Below is a small trained network, with its code and all its weights. Each question gives an input and a class and asks what happens when units are switched off, that is, made to give their printed mean instead of their output.

import numpy as np


def w(rows, s, z=0):
    codes = np.array(rows[::2]) - 128.0
    scale = np.full(codes.shape[1], s)
    scale[-1] = z or s
    return codes * scale


def norm(h):
    return h / np.sqrt((h * h).mean(-1, keepdims=True) + 1e-5)


def f(y):
    return y / 2 * (1 + np.tanh(0.7978845608 * (y + 0.044715 * y**3)))


def log_softmax(a):
    a = a - a.max(-1, keepdims=True)
    return a - np.log(np.exp(a).sum(-1, keepdims=True))


def net(x, mask):
    res = np.array(x, float).reshape(1, 4) / 4 @ E
    u = 0
    for l in range(2):
        y = f(norm(res) @ A[l][:, :-1].T + A[l][:, -1])
        res = res + np.where(mask[u : u + 12], y, B[l][:, -1]) @ B[l][:, :-1]
        u += 12
    return log_softmax(norm(res)[-1] @ U[:, :-1].T + U[:, -1])


A, B = {}, {}
E = w([
[119,190,146],'x0',
[91,108,255],'x1',
[129,129,125],'x2',
[59,130,112],'x3',
],0.0059)
A[0] = w([
[198,169,177,163],'0.n0',
[148,162,151,90],'0.n1',
[192,102,142,2],'0.n2',
[236,117,163,139],'0.n3',
[133,186,148,79],'0.n4',
[145,3,118,162],'0.n5',
[33,99,98,108],'0.n6',
[136,148,158,100],'0.n7',
[70,117,171,72],'0.n8',
[173,80,157,114],'0.n9',
[158,173,150,123],'0.n10',
[186,126,105,73],'0.n11',
],0.014,0.0017)
B[0] = w([
[161,78,143,210],'0.n0',
[164,129,154,142],'0.n1',
[64,122,141,156],'0.n2',
[115,8,96,237],'0.n3',
[209,196,167,156],'0.n4',
[255,218,146,254],'0.n5',
[144,31,138,232],'0.n6',
[151,116,121,144],'0.n7',
[134,135,62,224],'0.n8',
[68,162,201,178],'0.n9',
[162,127,113,158],'0.n10',
[82,137,67,187],'0.n11',
],0.0083,0.004)
A[1] = w([
[115,87,150,113],'1.n0',
[91,178,148,71],'1.n1',
[149,171,88,255],'1.n2',
[115,49,105,95],'1.n3',
[79,120,211,222],'1.n4',
[147,102,207,154],'1.n5',
[130,121,90,150],'1.n6',
[7,222,127,59],'1.n7',
[185,90,114,168],'1.n8',
[171,115,113,56],'1.n9',
[47,49,103,59],'1.n10',
[202,196,154,81],'1.n11',
],0.012,0.002)
B[1] = w([
[90,90,92,161],'1.n0',
[182,127,130,109],'1.n1',
[79,186,206,218],'1.n2',
[110,138,189,223],'1.n3',
[109,145,1,197],'1.n4',
[55,214,46,234],'1.n5',
[39,125,134,173],'1.n6',
[210,25,180,141],'1.n7',
[75,114,223,253],'1.n8',
[145,143,160,168],'1.n9',
[147,123,202,205],'1.n10',
[188,125,147,213],'1.n11',
],0.007,0.0042)
U = w([
[99,29,146,113],'0',
[59,214,30,80],'1',
[247,188,143,54],'2',
[114,153,143,252],'3',
],0.013,0.0047)

Each question gives the input, the list of numbers given to net, and the class t.
The units are the neurons (one row each of A and B). Each row of codes is followed by its name. A weight is (code - 128) times the scale printed after its matrix; where a second scale follows, it is the last column's (A, B and U).
mask holds one flag per neuron, layer by layer. A switched-off neuron (its flag False) gives its mean, the last column of its row in B, instead of its output. The means were averaged over made-up inputs and are rounded, as every weight is.
A unit's drop is (log p(t) with every unit on - log p(t) with that unit switched off) / (log p(t) with every unit on - log p(t) with every unit switched off).
The circuit of an input: a set's keep is (log p(t) with only the set's units on - log p(t) with every unit switched off) / (log p(t) with every unit on - log p(t) with every unit switched off). Starting from the 12 units with the biggest drops (on a tie, the unit counted first), units are removed one at a time, each time the one whose removal leaves the highest keep (on an exact tie, the one counted first), for as long as the keep stays at least 0.8.
circuit, biggest first: the units of the circuit, biggest drop first
unit that matters most: the unit with the biggest drop
top k neurons in layer l: the k neurons of layer l with the biggest drops, biggest first
drop when u is switched off: that unit's drop, to one decimal
input [8,-6,4,-8], class 0: circuit, biggest first : (0.n3 0.n5)
input [-7,2,-3,1], class 2: circuit, biggest first : (0.n5)
input [6,5,1,-3], class 2: top 4 neurons in layer 0 : (0.n4 0.n10 0.n1 0.n0)
input [-8,2,7,-6], class 2: top 2 neurons in layer 0 : (0.n5 0.n6)
input [6,7,-1,-3], class 1: circuit, biggest first : (1.n5 1.n4)
input [-5,5,-5,4], class 1: circuit, biggest first : (1.n5 1.n10 0.n5)
input [3,-4,6,8], class 0: circuit, biggest first : (0.n5 1.n5)
input [8,-4,8,8], class 0: circuit, biggest first : (0.n5 1.n7)
input [-4,-5,-3,-5], class 0: top 2 neurons in layer 1 : (1.n5 1.n4)
input [7,5,2,4], class 2: top 2 neurons in layer 1 : (1.n7 1.n11)
input [7,3,1,6], class 2: top 3 neurons in layer 0 : (0.n3 0.n8 0.n4)
input [7,-6,-4,3], class 2: top 4 neurons in layer 0 : (0.n3 0.n8 0.n6 0.n0)
input [4,-5,1,-5], class 0: top 3 neurons in layer 0 : (0.n5 0.n3 0.n0)
input [-5,-8,6,-5], class 1: unit that matters most : 0.n11
input [-6,7,1,1], class 1: top 2 neurons in layer 0 : (0.n9 0.n4)
input [5,4,-6,-6], class 0: top 2 neurons in layer 0 : (0.n3 0.n0)
input [6,5,-4,-7], class 0: top 3 neurons in layer 0 : (0.n3 0.n0 0.n5)
input [-1,5,-5,3], class 1: top 2 neurons in layer 0 : (0.n3 0.n11)
input [-8,-4,7,7], class 2: top 4 neurons in layer 0 : (0.n5 0.n3 0.n2 0.n11)
input [-1,0,-3,-3], class 0: circuit, biggest first : (0.n3)
input [2,6,4,-3], class 1: top 2 neurons in layer 0 : (0.n5 0.n6)
input [-7,2,6,-3], class 2: drop when 0.n5 is switched off : 2.3
input [-7,1,-7,-2], class 2: drop when 0.n5 is switched off : 2.0
input [-8,0,-4,2], class 2: drop when 1.n4 is switched off : 0.0
